Rows with their classes:
[-1.41 -1.47 -0.36  0.89  1.58  1.58 -3.32 -1.69 -1.07  3.76  0.47  2.80
 -0.59 -0.21 -2.08 -1.28 -1.41  0.27  1.05  0.61  0.92 -0.09 -0.21 -1.41
  0.29 -1.15  0.33 -1.08 -1.81 -2.35 -0.97 -0.35  0.35 -0.20 -0.48  0.63
  0.35]
(90)
[-0.88 -3.48 -0.72  2.91  1.53 -1.04  1.55  1.62 -3.13 -3.36 -0.60  1.04
  0.30  0.08  0.48 -0.28 -0.46  0.23 -1.26 -0.36  0.41 -2.20 -0.82  0.62
  0.18 -1.41  1.98  0.53  0.41 -0.70 -0.73  0.57  0.04 -3.03  0.42  3.96
  0.45]
(86)
[ 0.66 -0.39 -0.10  0.41  3.20  5.49  1.51 -0.40  2.38 -1.28 -0.12  1.30
  0.04 -0.33 -1.30 -1.27 -0.34  0.59 -0.10 -0.94 -0.05 -4.35  0.91 -0.45
  2.16 -2.05  1.57 -0.13 -2.01 -2.19 -2.12 -1.30  0.21  0.05  0.25  0.35
  1.37]
(97)
[-1.12 -3.72 -1.01  0.22  0.88 -1.57  0.00 -0.09 -4.51 -0.93 -0.65  0.53
 -0.53 -0.51  0.76 -1.13 -1.29  0.41 -0.46 -0.22 -0.58 -4.54 -0.98  1.60
  3.29 -1.99  2.19  0.72 -3.16  0.13 -0.57 -0.90  0.19  0.60  0.66 -2.59
  0.63]
(86)
[ 0.44  0.24 -0.53  1.78  1.24  1.78 -0.57 -0.95  1.56 -1.56  0.20 -0.24
 -0.41 -0.60 -1.74 -0.11  0.16 -1.18 -0.76 -1.11  0.73 -3.30  1.25 -1.38
  3.10 -1.04 -2.03 -0.27 -0.26 -2.20 -1.36 -0.74 -0.93 -1.33  0.80  3.00
  0.63]
(97)
[ 0.25 -3.06 -0.88  1.58  0.55 -0.36  2.19 -1.22 -0.23 -0.50 -0.80  1.92
 -1.33  2.57 -1.93 -0.41 -1.04  0.61 -0.18 -0.94 -0.23 -2.76  0.63 -0.13
  0.85 -1.63  1.69  0.20 -2.71 -1.11 -0.57 -0.60  0.36 -1.87  2.50  0.48
 -0.13]
(87)
[-1.35 -6.12 -1.83  0.36  4.83 -0.47 -3.16 -2.55 -6.63  1.31  0.68  7.07
 -0.39  0.94 -3.47 -4.24 -2.15  1.61 -0.64 -0.89  1.88 -3.16 -1.02  0.61
  5.94 -2.32  5.01  0.00 -4.72 -2.75 -2.68 -1.94  0.96  2.07  2.42 -5.77
  0.35]
(86)
[-0.30 -3.89 -0.84 -0.45  1.47 -2.44  2.33  0.59 -1.77  1.59  0.48  0.93
  0.88  0.98 -0.09 -0.96 -1.41  1.73  0.23  0.38 -0.23 -2.46 -1.38  2.48
  2.31 -1.31  3.68  0.47 -2.88  1.71  0.34 -0.40 -0.29  0.49  0.56 -4.16
 -0.41]
(86)
[ 0.98 -0.47 -0.51  1.13 -1.69  0.38  1.45  0.22  0.51 -1.04 -0.10 -2.82
  0.15  0.19  0.46  1.39  0.73 -0.07 -0.20  0.72 -2.62  0.83  0.45  0.06
 -1.83 -0.21 -0.66 -0.31 -1.44  1.20  0.98 -0.04 -0.92 -0.28 -0.75  1.46
 -0.52]
(90)
[ 2.36 -0.36  0.10  1.37  1.60  3.58  0.98 -0.29 -0.28 -2.79 -0.58  2.42
 -1.26 -0.94 -0.47 -2.53 -0.08 -0.08  0.22  0.21 -0.38 -0.82  0.20 -2.10
  0.26 -0.56 -0.49  0.39 -0.71 -0.95  0.08 -0.06  0.56 -0.20  1.26 -1.15
 -0.41]
(90)
[ 0.18 -4.49 -0.40  1.75 -0.14 -2.76  3.41  1.86 -3.49 -0.83 -0.82 -0.18
  0.97  1.23  0.67 -0.53 -0.68  2.20 -0.01  0.20 -0.53 -2.39 -1.19  0.25
  0.39 -1.50  3.27  0.67 -2.23  0.85  0.29  0.46 -1.43 -1.10  0.26 -0.44
 -0.19]
(86)
[-0.43 -1.74 -0.10  0.28  0.97  0.96  1.30 -0.56 -1.00 -2.37  0.21  0.96
  0.72 -0.46  0.28  0.06  0.14  0.26 -0.65 -0.29  0.06 -2.02 -0.50 -0.08
  1.37  0.08  1.49  0.13 -0.31 -0.10 -0.55 -0.60 -0.25 -0.38  0.75  0.07
  0.33]
(86)
[-0.40 -3.76 -1.22 -0.05  0.62 -1.60 -0.80 -0.60 -2.74  0.41 -0.33  3.56
 -0.16  1.73 -0.96 -1.53 -1.47  1.22 -0.18 -0.53 -0.37 -0.82 -0.56  0.73
  1.06 -0.81  2.36  0.65 -2.63 -0.04  0.33 -0.03 -0.18 -0.21  1.38 -1.36
 -0.97]
(86)
[ 0.69 -2.37  0.62  2.97  0.40  0.57  0.23  0.59  2.13  1.53 -0.64  2.19
 -0.28 -0.10 -0.64 -3.08 -1.18 -0.38 -0.30 -0.68 -0.72  0.88 -0.55 -1.81
 -1.29 -0.33  0.34 -0.30 -1.82 -0.98 -0.26  0.80 -0.06  1.85  0.06 -2.94
  1.14]
(90)
[-2.58 -2.53 -0.24 -0.28  1.68 -0.96  1.75 -0.24 -3.47 -1.42 -0.14  1.40
 -0.31  0.03 -0.52 -0.68 -2.35  0.85  0.30  0.53 -0.38 -2.74 -1.76  0.71
  4.45 -1.41  2.12 -0.02 -3.28 -0.24 -0.89 -0.16 -0.50 -0.22  0.91 -0.60
 -0.20]
(86)
[ 0.61 -4.22 -1.48  1.22 -0.27 -1.64  1.83  2.03 -1.52 -1.32 -0.27  2.65
  0.07  0.18  1.58  0.17 -0.10  0.82 -1.05 -1.09 -1.56 -2.53  0.41 -0.07
 -0.51 -1.73  2.89  0.40 -0.44  0.16 -0.33  1.20 -2.52 -2.12  1.40  4.94
 -0.42]
(86)
[ 0.38 -3.10 -1.70  0.99  1.30 -0.54  2.50 -1.16  0.44  0.16  0.46  1.56
 -0.23  2.74 -3.28 -1.65 -0.94  0.65  0.15 -0.48 -1.09 -0.85  0.55  0.05
  1.06 -2.23  0.84  0.85 -3.50 -0.29 -0.33 -0.13 -0.83  1.55  2.13 -4.10
  0.24]
(87)
[-0.88 -3.10  0.76 -3.15  1.08  2.37 -2.52 -0.04 -1.88  1.63 -0.36  2.25
  0.81  0.40  0.92 -0.56 -0.69  1.20  0.25 -0.21  0.69 -5.76  0.27  1.45
  2.08 -0.53  3.30 -0.59 -1.10 -0.97 -1.42 -1.53  0.42 -0.58  1.07  2.20
 -0.03]
(91)
[-0.44 -3.26 -0.69  0.50  0.19 -1.76 -1.56 -0.40 -3.74  0.35 -0.01  1.09
 -0.45  0.35 -0.31 -0.36  0.14  1.36 -0.91 -0.21 -0.39 -1.59 -0.52  1.45
  0.92 -0.54  0.55  0.36 -1.77  0.84 -0.51 -0.33 -0.02 -0.22  0.58 -0.36
 -0.42]
(86)

Rows, each with its class:
[-0.23 -0.61  0.83 -0.91 -0.34  0.40  0.06  0.45 -1.53  0.27  1.85  0.54
 -0.69  0.61 -0.14 -0.08  0.07 -1.11  0.55 -0.68  0.87 -3.62 -0.10  1.36
  0.71  0.14  1.13 -0.83  1.30 -0.38 -0.20  1.10 -0.80 -0.50 -0.40  0.62
  0.19]
D
[-0.18 -0.35  0.75 -0.76 -1.21 -0.31  0.70  0.62 -0.65 -0.15  1.04  0.18
  0.33  0.43 -0.47 -0.21  0.95 -1.43  0.19 -0.54  0.93 -3.39 -0.13  0.97
 -0.12  0.07  0.50  0.10  1.26 -0.09 -0.42  0.89 -0.71 -0.95  0.41  0.36
  0.53]
E
[-1.73 -0.79  0.63 -2.04 -1.33 -0.03  0.90  0.28 -0.54 -0.45  1.36  0.37
  0.31  0.89  0.05 -0.15  1.25 -2.51 -0.16 -0.74  1.52 -3.23 -0.47  0.83
 -0.48  0.31  0.04  0.11  1.15  0.17 -0.29  0.56 -1.68 -1.86  0.46  0.52
  1.06]
E
[-1.69 -0.47  0.05 -0.70  0.75 -0.31  1.54  0.91 -1.77 -0.22 -0.14  0.27
  1.57  0.48 -0.10  0.19  0.25  0.39  0.05 -0.87  0.14 -0.68 -0.41 -0.61
 -0.84 -0.72 -0.77  1.96  0.41 -0.32  0.10  0.66 -0.03 -2.07 -0.18 -0.53
 -0.83]
D
[-1.39 -0.83  0.66 -1.01  0.17 -0.07  1.08  0.11 -1.70 -0.33  0.21 -0.31
  1.61  0.59 -0.81  0.09  0.67 -0.16  0.64 -1.10  0.02 -1.34 -0.14 -0.32
 -0.77 -0.38 -0.42  1.11  0.04 -0.49 -0.23  0.57 -0.28 -1.20 -0.03 -0.49
 -0.55]
D
[ 0.08  0.02  0.76 -1.58 -2.47  0.03  0.43  0.08 -0.50 -0.10  2.44  0.52
 -0.90  1.16 -0.76 -0.16  0.68 -3.20  0.10 -0.69  1.93 -5.99 -0.14  1.52
  0.23  0.29  2.03 -0.84  1.17  0.06 -0.34  1.81 -1.86 -0.57  0.53  1.16
  0.58]
D
[-1.87 -0.66  0.63 -0.74 -1.99  0.62  0.81  0.23 -1.48 -0.59  1.45  0.54
  1.32  0.42 -0.82  0.04  1.45 -2.99  0.60 -0.91  1.92 -6.16 -0.67  0.66
 -1.07  0.47  0.12  1.19  2.32 -0.03 -0.24  0.26 -1.54 -2.73 -0.21  0.46
  0.41]
E
[-1.13 -1.17  0.44 -0.92  0.58 -0.22  0.55  0.28 -1.79 -0.31  0.79  0.53
  0.50 -0.08 -0.26  0.29  0.53  0.06  0.84 -1.52  0.52 -1.54 -1.40  0.20
  0.46  0.20 -0.17 -0.24  1.47  0.23  0.19  1.14 -0.18 -1.50 -0.15 -0.10
 -1.01]
D
[-1.05 -1.21  1.15 -1.82 -2.07 -0.23  0.72  0.02 -1.11 -0.06  1.58  0.38
  0.64  0.71  0.25  0.24  1.03 -2.11  0.63 -1.13  1.82 -4.60 -0.94  0.68
 -0.67  2.03 -0.04 -0.12  1.95 -0.18 -0.12  1.35 -1.67 -1.73  0.30  0.59
  0.48]
E
[ 0.05 -1.01  0.74 -1.06  0.15  0.28  1.02  0.19 -1.69 -0.37  1.21  0.48
 -0.45  0.32  0.01  0.10  1.03 -0.96  0.53 -1.59  0.54 -3.32 -0.05 -0.37
  0.81  0.05  1.04 -0.44  0.88 -0.56  0.41  1.50 -0.16 -0.22 -0.01  0.22
  0.03]
D
[-0.44  0.02  0.78 -0.95 -0.23 -0.08  0.63  0.48 -1.07 -0.89  0.96  0.46
 -0.58  0.23 -0.88 -0.15  0.57 -2.14 -0.28 -0.99  0.86 -3.39 -1.07  0.79
 -0.04  0.47  0.91 -0.57  1.74 -0.53  0.19  1.45 -0.68  0.57 -0.03  0.51
  0.48]
D
